Below is a small trained network, with its code and all its weights. Each question gives an input and a class and asks what happens when units are switched off, that is, made to give their printed mean instead of their output.

import numpy as np


def w(rows, s, z=0):
    codes = np.array(rows[::2]) - 128.0
    scale = np.full(codes.shape[1], s)
    scale[-1] = z or s
    return codes * scale


def f(y):
    return np.maximum(y, 0)


def log_softmax(a):
    a = a - a.max(-1, keepdims=True)
    return a - np.log(np.exp(a).sum(-1, keepdims=True))


def net(x, mask):
    res = np.array(x, float).reshape(1, 6) / 4 @ E
    y = f(res @ A[0][:, :-1].T + A[0][:, -1])
    res = res + np.where(mask, y, B[0][:, -1]) @ B[0][:, :-1]
    return log_softmax(res[-1] @ U[:, :-1].T + U[:, -1])


A, B = {}, {}
E = w([
[191,203,78,96,188,196],'x0',
[131,132,126,127,128,129],'x1',
[62,32,76,25,159,202],'x2',
[193,105,27,145,57,86],'x3',
[107,84,97,254,167,193],'x4',
[22,209,65,128,96,116],'x5',
],0.0077)
A[0] = w([
[137,91,88,134,117,69,101],'N0',
[134,122,118,66,146,95,93],'N1',
[57,144,202,136,166,139,95],'N2',
[106,166,110,82,135,71,111],'N3',
[111,188,182,131,185,126,102],'N4',
[117,89,105,42,142,135,79],'N5',
[158,124,78,123,112,106,252],'N6',
[189,35,170,116,117,174,102],'N7',
[82,73,136,108,121,137,104],'N8',
[64,125,193,113,204,138,194],'N9',
[135,105,165,126,130,133,144],'N10',
[114,81,94,93,125,182,28],'N11',
[111,116,115,186,147,114,98],'N12',
[169,132,114,55,136,87,120],'N13',
[193,167,141,154,90,80,95],'N14',
[112,95,109,97,135,143,3],'N15',
[92,93,71,62,153,191,52],'N16',
[150,143,148,189,78,150,67],'N17',
[123,68,173,143,82,96,177],'N18',
[69,70,130,121,103,93,123],'N19',
[93,109,109,201,117,207,92],'N20',
[130,110,108,74,142,152,53],'N21',
[127,162,150,89,105,129,91],'N22',
[156,173,167,81,108,161,142],'N23',
[198,191,74,99,184,189,120],'N24',
[121,167,176,106,207,165,104],'N25',
[172,88,173,114,181,93,66],'N26',
[198,64,186,156,104,132,128],'N27',
[160,219,154,176,115,110,22],'N28',
[67,181,78,114,109,108,68],'N29',
[92,148,207,138,132,133,147],'N30',
[116,74,89,109,119,155,75],'N31',
[23,191,68,155,126,120,108],'N32',
[109,160,176,72,66,114,65],'N33',
[140,184,105,103,174,204,127],'N34',
[125,89,148,87,108,172,137],'N35',
[142,100,93,177,135,182,82],'N36',
[251,77,149,112,138,165,54],'N37',
[180,131,123,117,165,140,107],'N38',
[166,112,32,140,109,106,214],'N39',
[153,169,176,148,151,74,69],'N40',
[133,114,160,56,75,90,121],'N41',
[86,83,84,174,169,152,113],'N42',
[109,95,105,98,156,152,15],'N43',
[96,162,76,146,120,106,80],'N44',
],0.012,0.0052)
B[0] = w([
[124,128,78,112,133,111,166],'N0',
[147,139,146,156,176,163,165],'N1',
[133,82,66,95,99,111,215],'N2',
[139,162,149,155,180,168,173],'N3',
[134,81,84,114,117,131,204],'N4',
[154,113,134,198,102,161,198],'N5',
[101,94,73,101,138,126,213],'N6',
[108,143,133,83,117,170,209],'N7',
[143,146,128,172,88,100,181],'N8',
[116,115,74,118,138,136,254],'N9',
[90,132,125,111,120,140,164],'N10',
[161,93,161,159,107,103,183],'N11',
[154,143,158,117,195,133,174],'N12',
[137,152,126,143,190,162,184],'N13',
[145,93,108,155,120,144,209],'N14',
[168,92,159,143,75,114,150],'N15',
[163,113,160,173,70,139,230],'N16',
[159,109,127,160,137,129,177],'N17',
[55,227,138,153,136,80,203],'N18',
[102,163,128,180,128,69,188],'N19',
[165,170,138,108,196,144,217],'N20',
[161,99,139,170,122,100,169],'N21',
[161,133,127,128,161,175,157],'N22',
[131,153,102,136,168,124,187],'N23',
[60,209,152,179,102,1,255],'N24',
[116,91,87,103,125,134,221],'N25',
[80,110,171,110,92,177,177],'N26',
[92,130,139,102,110,172,213],'N27',
[179,61,179,189,47,156,208],'N28',
[107,132,169,76,92,193,193],'N29',
[145,99,60,111,142,99,204],'N30',
[138,96,132,190,107,111,177],'N31',
[101,141,197,64,92,201,246],'N32',
[148,159,133,138,166,159,171],'N33',
[108,146,99,156,107,81,237],'N34',
[129,125,127,191,110,114,186],'N35',
[144,154,136,123,181,154,191],'N36',
[103,157,149,60,89,192,219],'N37',
[65,204,135,113,124,127,177],'N38',
[116,100,58,70,138,131,234],'N39',
[163,95,128,200,101,136,187],'N40',
[146,142,116,147,207,161,190],'N41',
[159,155,145,143,203,150,211],'N42',
[166,97,145,155,86,124,164],'N43',
[124,127,141,84,105,164,175],'N44',
],0.0085,0.0089)
U = w([
[239,69,186,203,35,152,80],'0',
[124,133,122,131,113,158,249],'1',
[92,139,200,63,62,215,74],'2',
[204,158,146,146,224,183,87],'3',
[57,187,144,163,84,52,128],'4',
[139,59,1,92,98,153,91],'5',
[175,104,184,33,130,36,142],'6',
],0.0096,0.013)

Each question gives the input, the list of numbers given to net, and the class t.
The units are the neurons (one row each of A and B). Each row of codes is followed by its name. A weight is (code - 128) times the scale printed after its matrix; where a second scale follows, it is the last column's (A, B and U).
mask holds one flag per neuron, in row order. A switched-off neuron (its flag False) gives its mean, the last column of its row in B, instead of its output. The means were averaged over made-up inputs and are rounded, as every weight is.
A unit's drop is (log p(t) with every unit on - log p(t) with that unit switched off) / (log p(t) with every unit on - log p(t) with every unit switched off).
The circuit of an input: a set's keep is (log p(t) with only the set's units on - log p(t) with every unit switched off) / (log p(t) with every unit on - log p(t) with every unit switched off). Starting from the 12 units with the biggest drops (on a tie, the unit counted first), units are removed one at a time, each time the one whose removal leaves the highest keep (on an exact tie, the one counted first), for as long as the keep stays at least 0.8.
circuit, biggest first: the units of the circuit, biggest drop first
top k neurons: the k neurons with the biggest drops, biggest first
input [-5,3,7,-6,8,-6], class 3: top 4 neurons	N42, N20, N36, N28
input [5,-6,7,4,8,4], class 3: circuit, biggest first	N42
input [2,6,-7,5,8,4], class 3: circuit, biggest first	N20, N12
input [-8,-6,1,5,-8,2], class 3: circuit, biggest first	N41, N33, N3
input [-5,-8,-2,7,-4,-7], class 1: top 2 neurons	N32, N18
input [4,-7,-7,-7,3,-6], class 0: top 4 neurons	N28, N40, N39, N6
input [0,-5,6,4,-8,-3], class 3: top 2 neurons	N41, N13
input [-7,0,-5,7,-7,-7], class 2: top 2 neurons	N27, N37
input [-2,-1,3,8,8,-3], class 3: top 3 neurons	N42, N20, N36
input [6,6,-6,8,4,8], class 2: circuit, biggest first	N32, N29
input [-3,4,-7,8,-8,-8], class 2: top 2 neurons	N37, N27
input [5,1,-1,-4,2,1], class 4: circuit, biggest first	N24, N34
input [7,6,2,-4,-5,-6], class 4: top 2 neurons	N24, N34
input [4,-1,-3,-1,-5,6], class 2: circuit, biggest first	N29, N32
input [-7,-5,6,-6,8,3], class 3: top 3 neurons	N42, N20, N24
input [8,-1,-1,8,-8,-6], class 3: top neuron	N13
input [3,5,-4,8,0,-2], class 5: top 2 neurons	N39, N6
input [-1,-3,2,1,5,-3], class 3: circuit, biggest first	N42, N20, N36
input [5,-4,-1,-3,3,-5], class 2: circuit, biggest first	N37, N26
input [-4,-4,2,-6,-4,-1], class 5: top 2 neurons	N24, N2
input [8,4,-3,-1,1,-6], class 4: circuit, biggest first	N24
input [0,5,-5,3,-2,-7], class 2: circuit, biggest first	N37, N27
input [-6,1,-6,0,-5,3], class 0: top 4 neurons	N28, N24, N40, N14
input [-3,2,-5,7,-4,-2], class 5: circuit, biggest first	N39, N6
input [-1,3,-5,-1,2,5], class 0: circuit, biggest first	N28, N18
